[-5.30, 3.69, -2.43, 5.71, -5.82, -4.71] ans = -2.43

[[-0.42, 1.99, -0.85, 5.75],
 [-1.04, 1.26, -1.03, 0.07]] ans = -1.03

[-5.35, -0.95, 0.74, -1.28, -5.79, -0.03] ans = 0.74

[[-1.26, 1.78, 0.11, -5.61, 1.49, 0.10, -0.59],
 [-0.03, 0.49, -0.56, -3.74, 0.07, -1.34, -1.55]] ans = -0.56

[[-4.53, 0.26, 0.65, 0.18, 2.21, -6.10],
 [-1.75, -0.31, -0.79, -0.28, -2.41, -2.96]] ans = -0.79

[7.24, 5.92, -2.22, 2.51, 5.56, 4.48, -0.45] ans = -2.22

[0.06, -5.54, -5.49, 0.14, 1.10, -0.86, -5.74] ans = -5.49
---
-29   17  -10    6    0  -21   33 value -29, 33

110   20  140   92
 38  110   13   50
152  136  217  175
value 110, 175

5351  2302  6333  9848  8103  8434  8363 value 5351, 8363

 10  -23    7  -13
 22    6   -4  -26
  9   27   -2   -5
value 10, -5

127  123  121  115   24  131   75
104  119  120  117   72  128  192
106  126  122  134  197  117   71
value 127, 71

8157  6776  2697  8447
6230  7545  5561  8481
5561  8991  4138  5724
value 8157, 5724
---
[70 68 64 17 76] -> 76, 17

[[-786   40  826 -793]
 [ -16  117 -713  -25]
 [ 298  308 -888  304]] -> 826, -888

[[1 6 6 3 3 3]
 [7 7 7 4 3 6]
 [2 5 9 6 3 2]] -> 9, 1

[ 36  26 -41   2 -15   8] -> 36, -41

[5546 1677 5727 4305 9147 8759 7820] -> 9147, 1677

[5663 8417 3036 5586 1296 3165] -> 8417, 1296
---
-6.65   0.58  -4.75  -1.41  -5.81   0.10 value 0.58, -6.65
-1.23   3.94  -4.85  -4.59   5.71 value 5.71, -4.85
 6.10  -2.42  -0.37   5.48  -4.30  -1.72 value 6.10, -4.30
-2.49  -2.54  -5.19  -4.13   0.65 value 0.65, -5.19
-1.14   1.41   0.01   0.11   3.41   7.26  -0.10 value 7.26, -1.14
-4.54  -0.18  -0.59   1.91   1.50  -5.60  -0.36 value 1.91, -5.60
---
[-1.96  6.22 -3.11  0.35  2.35 -2.43] >> 6.22

[[-0.20  1.16 -2.20 -1.42 -4.05 -2.49  2.68]
 [-3.74 -3.87 -3.85 -2.04 -1.02  1.33 -5.29]] >> 1.16

[ 1.81 -0.09 -4.50  5.50] >> -0.09

[[-2.71  2.46  0.58 -2.92]
 [ 1.84 -1.39  0.80  5.64]
 [-2.00  2.16  5.64 -2.02]] >> 2.46

[ 1.81 -5.83  4.77  2.18  0.87] >> -5.83

[-5.42  0.59  1.93  0.66  1.70  4.70] >> 0.59

[ 4.89 -5.20 -0.26  3.70  6.56  0.67  4.22] >> -5.20

[ 1.33 -0.44  1.74  3.25 -3.08  5.22 -6.41] >> -0.44
---
Input: [[96, 9, 45, 54, 33], [34, 37, 67, 55, 19]]
Output: 96, 19
Input: [[7731, 3697, 4910, 7571, 3556, 5629, 6441], [8125, 5250, 7890, 6621, 5014, 3544, 2739]]
Output: 7731, 2739
Input: [192, 251, 131, 105, 57]
Output: 192, 57
Input: [4, 82, 6, 10, 29, 23]
Output: 4, 23
Input: [-4, 31, 5, -25]
Output: -4, -25
Input: [-385, -748, 390, 513, 172]
Output: -385, 172
Input: [[4724, 9008, 4904, 3037, 5746, 4341, 6519], [4789, 2230, 4858, 5109, 8244, 3079, 5150]]
Output: 4724, 5150
Input: [927, 377, -478, -615]
Output: 927, -615
Input: [786, 328, -202, -976]
Output: 786, -976
Input: [63, 40, 18, 82]
Output: 63, 82
---
[7 8 2 4 6 1 7] ⇒ 2

[[82 75 31 61 11]
 [83 76 31 61 12]
 [ 7 14 58 30 79]] ⇒ 7

[[787 422 599  91 489 327 332]
 [799 403 562 190 437 186 397]] ⇒ 562

[[19 66 58 87 20  4  7]
 [76 12 80 16 70 20 39]
 [35 89 28 72 52 61 72]] ⇒ 28

[[21 51 75 25 45]
 [62 65 78 41 39]
 [94 64 63 60 29]] ⇒ 94

[2816 1440 1067 9210 4010 4687] ⇒ 1440
---
[[-4.23  2.43  0.21  3.58 -2.48 -1.47]
 [-0.81  3.68 -1.04 -1.87 -5.86 -1.36]
 [ 3.74  1.13 -3.34  0.61 -1.89  0.42]
 [-1.48  0.49 -0.93 -3.99 -0.22 -2.25]
 [ 1.60 -2.90 -1.08  2.66  0.28 -3.02]
 [ 2.16 -4.04 -2.64 -0.01 -1.06  0.68]
 [-1.14  2.98  2.02  2.68  1.06  3.04]
 [-5.39  4.55  3.87  3.28 -3.47  3.59]
 [-3.10  4.07  2.24  3.95  2.23  0.30]] => -3.10

[[ 1.81 -2.44  3.54  1.43 -4.44  2.08 -2.86 -1.16 -2.48 -1.88  1.81  0.75
   0.71  0.55]
 [-1.36 -3.64 -5.91 -6.07 -2.50 -5.26  0.43 -6.40 -2.67  1.05 -4.82  1.58
   0.05  1.08]
 [ 0.23  3.52  3.74 -3.96  0.04 -2.25  0.79  5.84  4.03 -0.54  3.45  0.43
  -0.17  5.15]
 [ 1.59  3.09 -2.59  1.50  1.32 -4.32  1.85  1.65  0.08 -1.32 -3.83 -1.29
   3.36 -0.15]
 [-3.57  2.51  0.74  5.03 -2.32  0.97 -1.04 -3.19 -2.88  1.73 -3.80 -2.34
  -0.80  6.31]] => -3.57

[[-0.83 -6.16  2.62  5.54  1.11 -3.33 -0.37 -0.95 -4.32 -3.31  3.30]
 [ 3.21  3.00 -3.22  1.73  0.96 -3.55  1.41 -2.31  0.08 -1.37  2.71]
 [-3.30  4.48  3.50  2.08 -1.83 -1.32  5.29  2.29  6.86  4.35 -1.02]
 [ 2.42  2.02 -3.50  0.85  0.59 -2.60 -4.03  3.90 -1.62  4.67 -4.95]
 [ 1.93 -3.44  1.20  0.83  1.08 -2.18  0.60  1.01 -3.45 -2.89  2.11]
 [-5.11 -3.35  3.00  5.60 -0.81 -2.40 -0.93 -0.09  1.31 -2.49  4.30]
 [ 1.21 -4.82 -0.20  0.74 -1.31  6.04 -0.44 -1.92 -2.76  2.35  2.29]] => 1.21

[[-0.87 -1.63 -4.28  2.47  0.63  1.45  0.00  6.55  1.34 -1.98 -4.62 -1.18
  -4.05 -2.77  1.43  1.46]
 [ 0.47  0.24 -3.22 -2.21 -1.32 -0.90  1.98 -1.48 -3.97  0.85  4.37  2.84
  -3.42 -0.83 -3.30 -2.33]
 [-4.82 -1.68 -1.30 -0.62 -2.19 -2.85  1.48  0.06 -5.79  3.70  2.24  0.47
  -0.01 -1.58  4.63  2.65]
 [ 0.98  3.77  1.58 -2.84  1.12 -3.99  3.03  4.50 -0.86  1.97  3.59 -3.70
   1.53  1.94  2.44  1.03]
 [ 2.64  3.92 -1.25 -0.26  2.15 -2.84  1.93  6.79 -1.38 -0.62  1.72 -4.15
   0.05  1.45  1.10 -0.53]
 [-0.59 -0.26  0.47  3.49 -4.20 -3.14  0.08 -4.00 -1.12 -2.07  1.85  3.71
   2.75  1.04  3.03  1.57]
 [-0.90 -4.12 -4.42  0.07 -0.33  5.40 -0.32  1.58  0.68 -0.67 -4.46  3.00
  -3.39 -2.91  0.11  4.57]
 [-0.45 -0.88  0.07  0.18 -0.86  2.09  3.44 -3.45 -4.43 -2.43  0.47  5.36
  -1.32  3.91 -0.09  5.26]
 [ 1.30  2.51 -0.35 -1.29  1.87 -1.87  0.76 -1.70 -0.66  0.73  4.47 -1.99
   1.42 -0.08 -5.77 -5.90]
 [-0.93 -1.08 -0.25  6.29 -2.11 -2.46  0.19  0.60  3.98 -3.52 -3.03 -1.29
   1.82 -2.37  0.08 -3.62]
 [-3.81 -0.30  3.80  5.00 -0.02 -1.87  0.99  0.63  0.26 -1.86  0.36 -0.82
   6.40 -3.32  1.09  1.36]] => -3.81

[[-0.63 -1.25  1.81  1.60 -2.21 -3.30 -0.71 -1.91 -0.34]
 [ 1.73 -1.15  3.63 -0.06 -1.38 -0.33  1.68 -1.12 -1.23]
 [ 1.41  1.57  4.04  2.19 -3.09  2.67 -1.83 -0.46  2.29]
 [-1.15  0.68 -0.86  3.09 -0.40  6.49 -3.66  2.58  3.21]
 [ 0.11  1.62  0.33  1.06 -0.07 -0.81 -1.94 -2.22  0.38]
 [-0.19  2.13 -0.42 -2.04 -0.14  0.57  0.23  3.17  2.43]
 [-0.75  0.96 -2.62  3.47  2.91  5.35 -4.47 -1.70  0.29]
 [ 0.68  0.25  1.17 -3.57 -0.92 -4.62  3.38  0.91 -0.48]
 [-1.73 -3.78 -0.63  2.12  0.26 -1.95 -0.53 -1.66 -2.23]
 [ 1.63 -0.48  0.42 -0.43  2.76 -1.51  0.94 -4.51 -3.89]
 [ 0.23 -1.06  1.28  5.38  0.73  4.13 -4.23 -4.37 -1.18]] => 0.23
---
[-5.00  3.18 -4.30  0.37 -6.62  0.71] → -4.30
[ 5.89 -1.07 -4.71 -6.01  4.47] → -4.71
[0.37 6.12 0.49 5.94 6.87] → 0.49
[-5.35 -5.62  0.54  6.96  0.69 -2.04 -0.24] → 0.54
[-5.99  1.81 -5.67  4.48  6.75 -0.62  1.22] → -5.67
[-0.13  7.03  4.07 -0.45  0.28  1.79  0.94] → 4.07
[-1.76 -6.62  1.15  5.08] → 1.15
[-1.28  3.58  6.42  4.87  1.49 -0.44 -0.17] → 6.42
